Below is a small trained network, with its code and all its weights. Each question gives an input and a target symbol and asks what happens when units are switched off, that is, made to give their printed mean instead of their output.

import numpy as np


def w(rows, s, z=0):
    codes = np.array(rows[::2]) - 128.0
    scale = np.full(codes.shape[1], s)
    scale[-1] = z or s
    return codes * scale


def norm(h):
    return h / np.sqrt((h * h).mean(-1, keepdims=True) + 1e-5)


def f(y):
    return np.maximum(y, 0)


def softmax(a):
    e = np.exp(a - a.max(-1, keepdims=True))
    return e / e.sum(-1, keepdims=True)


def log_softmax(a):
    a = a - a.max(-1, keepdims=True)
    return a - np.log(np.exp(a).sum(-1, keepdims=True))


def net(x, mask):
    ids = ['αγεζθπφ'.index(c) for c in x.split()]
    T = len(ids)
    res = E[ids] + P[:T]
    u = 0
    for l in range(3):
        q, k, v = (norm(res) @ M[l].T for M in (Q, K, V))
        z = softmax(np.where(np.tri(T) > 0, q @ k.T / 2**0.5, -1e9)) @ v
        res = res + np.where(mask[u], z, O[l][:, -1]) @ O[l][:, :-1]
        u += 1
        y = f(norm(res) @ A[l][:, :-1].T + A[l][:, -1])
        res = res + np.where(mask[u : u + 12], y, B[l][:, -1]) @ B[l][:, :-1]
        u += 12
    return log_softmax(norm(res)[-1] @ U[:, :-1].T + U[:, -1])


Q, K, V, O, A, B = {}, {}, {}, {}, {}, {}
E = w([
[222,141,153,79,143,177,101,122,135,165],'α',
[186,141,151,88,121,158,104,128,145,146],'γ',
[93,139,74,126,127,139,95,164,158,80],'ε',
[92,172,80,119,121,128,147,167,138,155],'ζ',
[128,164,253,144,166,138,199,204,180,138],'θ',
[155,208,62,108,163,135,133,167,116,124],'π',
[109,195,127,105,84,43,98,112,130,157],'φ',
],0.022)
P = w([
[104,158,150,105,52,113,103,249,102,213],'0',
[43,142,38,6,104,102,135,169,170,194],'1',
[49,161,126,156,120,244,59,124,100,118],'2',
[183,119,120,139,70,81,51,145,189,143],'3',
[97,136,112,42,167,101,152,99,206,189],'4',
[59,176,107,162,96,149,161,147,69,89],'5',
[184,137,158,136,180,52,96,142,127,147],'6',
[108,139,139,78,225,96,154,59,182,161],'7',
[82,189,149,139,93,121,219,110,57,98],'8',
[203,154,156,130,198,65,152,131,157,81],'9',
[97,148,128,72,233,70,160,25,186,129],'10',
],0.013)
Q[0] = w([
[68,128,127,218,22,254,151,46,36,114],'L0H1',
[90,91,110,118,118,207,209,74,61,94],'L0H1',
],0.0097)
K[0] = w([
[111,86,91,115,88,194,29,228,170,214],'L0H1',
[130,66,176,101,38,182,100,254,92,158],'L0H1',
],0.0085)
V[0] = w([
[124,80,214,209,138,65,140,149,153,117],'L0H1',
[117,204,169,104,72,3,53,43,125,147],'L0H1',
],0.006)
O[0] = w([
[195,91,128,27,25,10,198,77,158,86,87],'L0H1',
[138,127,58,147,86,167,119,42,127,175,254],'L0H1',
],0.011,0.0046)
A[0] = w([
[154,132,130,125,74,105,94,111,135,132,82],'L0N1',
[199,93,169,128,165,149,159,151,115,137,5],'L0N2',
[254,68,13,179,36,99,124,155,45,81,209],'L0N3',
[146,121,212,89,150,121,128,60,150,137,144],'L0N4',
[202,69,136,144,155,132,90,90,195,24,91],'L0N5',
[120,78,66,163,111,104,204,165,109,174,135],'L0N6',
[174,34,132,151,162,153,42,75,181,70,212],'L0N7',
[225,176,185,169,62,15,124,174,12,117,226],'L0N8',
[195,98,166,56,96,201,54,121,74,151,142],'L0N9',
[75,173,51,61,95,94,153,165,109,77,129],'L0N10',
[99,123,88,84,126,51,129,125,233,218,10],'L0N11',
[157,148,99,177,100,45,126,186,151,97,91],'L0N12',
],0.0078,0.002)
B[0] = w([
[124,143,130,96,162,131,190,133,52,149,159],'L0N1',
[66,144,152,119,76,156,145,97,110,191,177],'L0N2',
[238,216,114,189,173,187,106,155,195,127,163],'L0N3',
[108,119,115,92,146,110,111,170,161,43,219],'L0N4',
[134,72,201,122,48,129,145,154,79,169,155],'L0N5',
[175,138,171,146,108,211,129,226,126,138,149],'L0N6',
[158,181,57,37,57,50,138,180,144,186,163],'L0N7',
[228,138,60,202,48,182,104,121,163,91,215],'L0N8',
[33,149,146,167,75,120,166,190,89,114,201],'L0N9',
[138,149,114,153,118,170,124,112,108,136,204],'L0N10',
[106,125,202,106,144,86,116,152,182,136,253],'L0N11',
[107,196,254,249,77,97,114,149,118,133,167],'L0N12',
],0.008,0.0056)
Q[1] = w([
[88,189,91,81,100,156,68,202,151,154],'L1H1',
[157,49,59,203,102,143,143,164,3,65],'L1H1',
],0.0066)
K[1] = w([
[155,255,146,102,222,105,219,95,68,80],'L1H1',
[55,89,137,14,78,102,69,207,153,222],'L1H1',
],0.0053)
V[1] = w([
[208,230,167,59,241,152,173,118,253,126],'L1H1',
[64,133,177,146,26,168,109,223,150,146],'L1H1',
],0.005)
O[1] = w([
[133,185,138,81,119,187,67,156,97,165,185],'L1H1',
[155,7,152,150,95,3,142,55,120,75,255],'L1H1',
],0.011,0.0075)
A[1] = w([
[61,61,72,59,114,117,147,73,146,153,80],'L1N1',
[166,159,145,177,101,10,106,208,124,137,95],'L1N2',
[169,111,176,162,77,102,128,77,184,115,103],'L1N3',
[169,166,91,159,100,144,139,74,33,94,148],'L1N4',
[118,152,143,73,118,139,80,130,130,145,122],'L1N5',
[54,147,102,182,138,155,101,159,87,177,157],'L1N6',
[141,124,151,229,144,189,113,130,24,166,165],'L1N7',
[36,80,181,29,164,105,112,100,148,84,4],'L1N8',
[216,127,95,166,105,186,94,168,128,49,138],'L1N9',
[130,126,154,174,136,185,99,153,43,72,119],'L1N10',
[113,158,140,107,123,135,166,147,138,100,64],'L1N11',
[100,86,198,138,116,122,143,146,133,136,102],'L1N12',
],0.011,0.0031)
B[1] = w([
[78,120,196,117,115,116,196,113,72,255,168],'L1N1',
[148,58,131,122,100,80,150,93,183,156,255],'L1N2',
[213,185,121,159,123,176,125,147,75,120,228],'L1N3',
[30,172,169,164,151,179,73,196,125,19,185],'L1N4',
[161,71,121,166,159,109,95,108,123,97,168],'L1N5',
[203,138,201,99,85,93,106,198,160,96,224],'L1N6',
[83,96,133,102,117,186,97,140,139,55,218],'L1N7',
[104,94,96,159,52,188,121,138,172,73,185],'L1N8',
[40,126,220,82,145,98,98,117,117,207,176],'L1N9',
[85,78,191,143,166,112,109,91,44,149,186],'L1N10',
[160,70,93,135,119,112,158,162,157,102,154],'L1N11',
[93,151,52,122,129,182,125,70,127,116,199],'L1N12',
],0.0098,0.0099)
Q[2] = w([
[118,109,144,223,254,211,231,115,73,173],'L2H1',
[93,86,165,30,33,137,180,122,210,195],'L2H1',
],0.0065)
K[2] = w([
[181,49,66,154,67,154,97,156,119,84],'L2H1',
[175,254,158,133,185,144,155,95,184,46],'L2H1',
],0.0064)
V[2] = w([
[130,163,123,183,100,13,3,119,98,67],'L2H1',
[154,178,76,164,151,166,220,160,148,87],'L2H1',
],0.0054)
O[2] = w([
[74,160,127,86,246,139,67,89,62,165,216],'L2H1',
[217,28,218,111,146,86,175,190,144,70,4],'L2H1',
],0.013,0.0039)
A[2] = w([
[111,105,90,161,130,98,141,139,170,142,133],'L2N1',
[109,117,84,89,182,87,117,105,98,156,154],'L2N2',
[102,111,128,120,123,97,128,168,159,61,31],'L2N3',
[123,153,94,114,96,151,123,147,179,136,138],'L2N4',
[166,128,94,136,117,150,65,123,153,147,136],'L2N5',
[103,25,131,124,136,98,186,129,170,155,2],'L2N6',
[146,104,138,97,113,115,112,122,163,160,131],'L2N7',
[123,100,121,66,135,137,152,84,172,136,130],'L2N8',
[105,177,125,148,148,131,96,94,98,119,151],'L2N9',
[106,193,1,118,156,153,92,156,154,136,118],'L2N10',
[134,156,127,144,101,160,117,93,140,123,145],'L2N11',
[134,81,126,156,151,78,140,126,94,105,105],'L2N12',
],0.016,0.0052)
B[2] = w([
[125,124,158,83,120,62,152,133,106,100,166],'L2N1',
[172,209,159,123,116,154,178,39,54,230,172],'L2N2',
[52,149,74,120,203,197,186,98,53,147,182],'L2N3',
[169,156,92,136,130,119,161,115,130,84,198],'L2N4',
[120,138,75,85,179,155,184,124,125,100,205],'L2N5',
[115,108,48,87,252,132,103,160,162,66,198],'L2N6',
[80,69,114,129,113,110,144,94,111,69,216],'L2N7',
[66,121,96,32,127,87,136,147,113,93,193],'L2N8',
[139,95,156,66,130,165,75,139,170,121,255],'L2N9',
[230,171,95,162,128,143,178,145,70,148,215],'L2N10',
[149,135,102,105,142,136,101,153,76,127,208],'L2N11',
[202,220,195,150,170,129,170,151,56,166,135],'L2N12',
],0.011,0.0086)
U = w([
[106,105,174,115,147,149,58,159,140,138,209],'α',
[65,110,118,158,67,187,132,131,67,110,99],'γ',
[84,138,128,165,97,122,173,166,2,92,6],'ε',
[127,157,177,105,51,100,157,182,114,119,196],'ζ',
[88,126,107,74,149,102,152,129,115,80,99],'θ',
[181,135,86,110,150,154,108,166,105,146,173],'π',
[75,154,148,107,124,112,155,86,81,170,94],'φ',
],0.0092,0.0018)

Each question gives the input, a string of symbols that net reads in full, and the target symbol t.
The units are the heads (2 rows each of Q, K, V and O) and the neurons (one row each of A and B). Each row of codes is followed by its name. A weight is (code - 128) times the scale printed after its matrix; where a second scale follows, it is the last column's (O, A, B and U).
mask holds one flag per unit, layer by layer, with each layer's heads first. A switched-off unit (its flag False) gives its mean, the last column of its rows in O or B, instead of its output. The means were averaged over made-up inputs and are rounded, as every weight is.
A unit's drop is (log p(t) with every unit on - log p(t) with that unit switched off) / (log p(t) with every unit on - log p(t) with every unit switched off).
The circuit of an input: a set's keep is (log p(t) with only the set's units on - log p(t) with every unit switched off) / (log p(t) with every unit on - log p(t) with every unit switched off). Starting from the 12 units with the biggest drops (on a tie, the unit counted first), units are removed one at a time, each time the one whose removal leaves the highest keep (on an exact tie, the one counted first), for as long as the keep stays at least 0.8.
circuit, biggest first: the units of the circuit, biggest drop first
k most important neurons: the k neurons with the biggest drops, biggest first
top k neurons in layer l: the k neurons of layer l with the biggest drops, biggest first
drop of u: that unit's drop, to one decimal
input ζ ε ε θ γ α α, target φ: circuit, biggest first	[L1N6; L2H1; L1N9]
input φ φ γ ε, target π: circuit, biggest first	[L0N3; L2N10]
input φ θ φ γ ζ ζ φ α γ ε ε, target φ: circuit, biggest first	[L1N1; L2N2]
input ζ φ α φ φ θ ζ α, target θ: 3 most important neurons	[L0N4; L1N8; L0N9]
input θ ζ φ θ γ θ θ α ζ α π, target π: circuit, biggest first	[L2N10; L2N9]
input θ γ θ ζ θ ζ θ, target ζ: circuit, biggest first	[L0H1; L0N8]
input ζ φ ε, target α: circuit, biggest first	[L0H1; L1N6; L1N9]
input ζ γ ε γ ζ, target ζ: circuit, biggest first	[L0H1; L1N6; L2N6; L1N7]
input φ γ θ θ θ α θ ε θ ζ, target ζ: circuit, biggest first	[L0H1; L0N12; L1N2]
input θ π α φ ζ ε φ π γ φ γ, target φ: 2 most important neurons	[L1N1; L2N2]
input ζ α γ α θ γ α α ε ε, target φ: most important neuron	[L1N8]
input θ θ θ γ φ θ θ π ε φ ζ, target φ: 2 most important neurons	[L1N1; L2N2]
input θ θ α θ θ φ ε, target π: 2 most important neurons	[L0N3; L2N10]
input θ θ α ε θ γ, target α: most important neuron	[L1N10]
input α γ ζ, target α: 3 most important neurons	[L1N10; L1N6; L1N8]
input α ζ θ ζ ζ θ, target γ: 3 most important neurons	[L1N12; L1N6; L0N7]
input α ζ γ θ θ γ φ π γ ζ γ, target π: 3 most important neurons	[L1N2; L2N10; L0N9]
input α φ φ γ γ θ, target α: 3 most important neurons	[L2N9; L1N8; L1N10]
input θ γ φ φ θ θ π ζ, target π: 2 most important neurons	[L1N2; L2N10]
input π α ζ π ζ γ, target α: most important neuron	[L1N6]
input γ π φ α γ, target φ: top 2 neurons in layer 1	[L1N1; L1N3]
input θ γ ε θ θ α, target α: drop of L2N7	0.1
input φ α γ ζ φ θ, target α: drop of L2H1	0.2
input α π α θ φ θ, target γ: drop of L1N4	0.3
input ζ θ α θ α, target θ: drop of L2N6	0.2
input θ θ φ θ θ α φ ζ, target φ: top 3 neurons in layer 1	[L1N1; L1N2; L1N4]
input θ ε φ, target α: top neuron in layer 2	[L2N9]
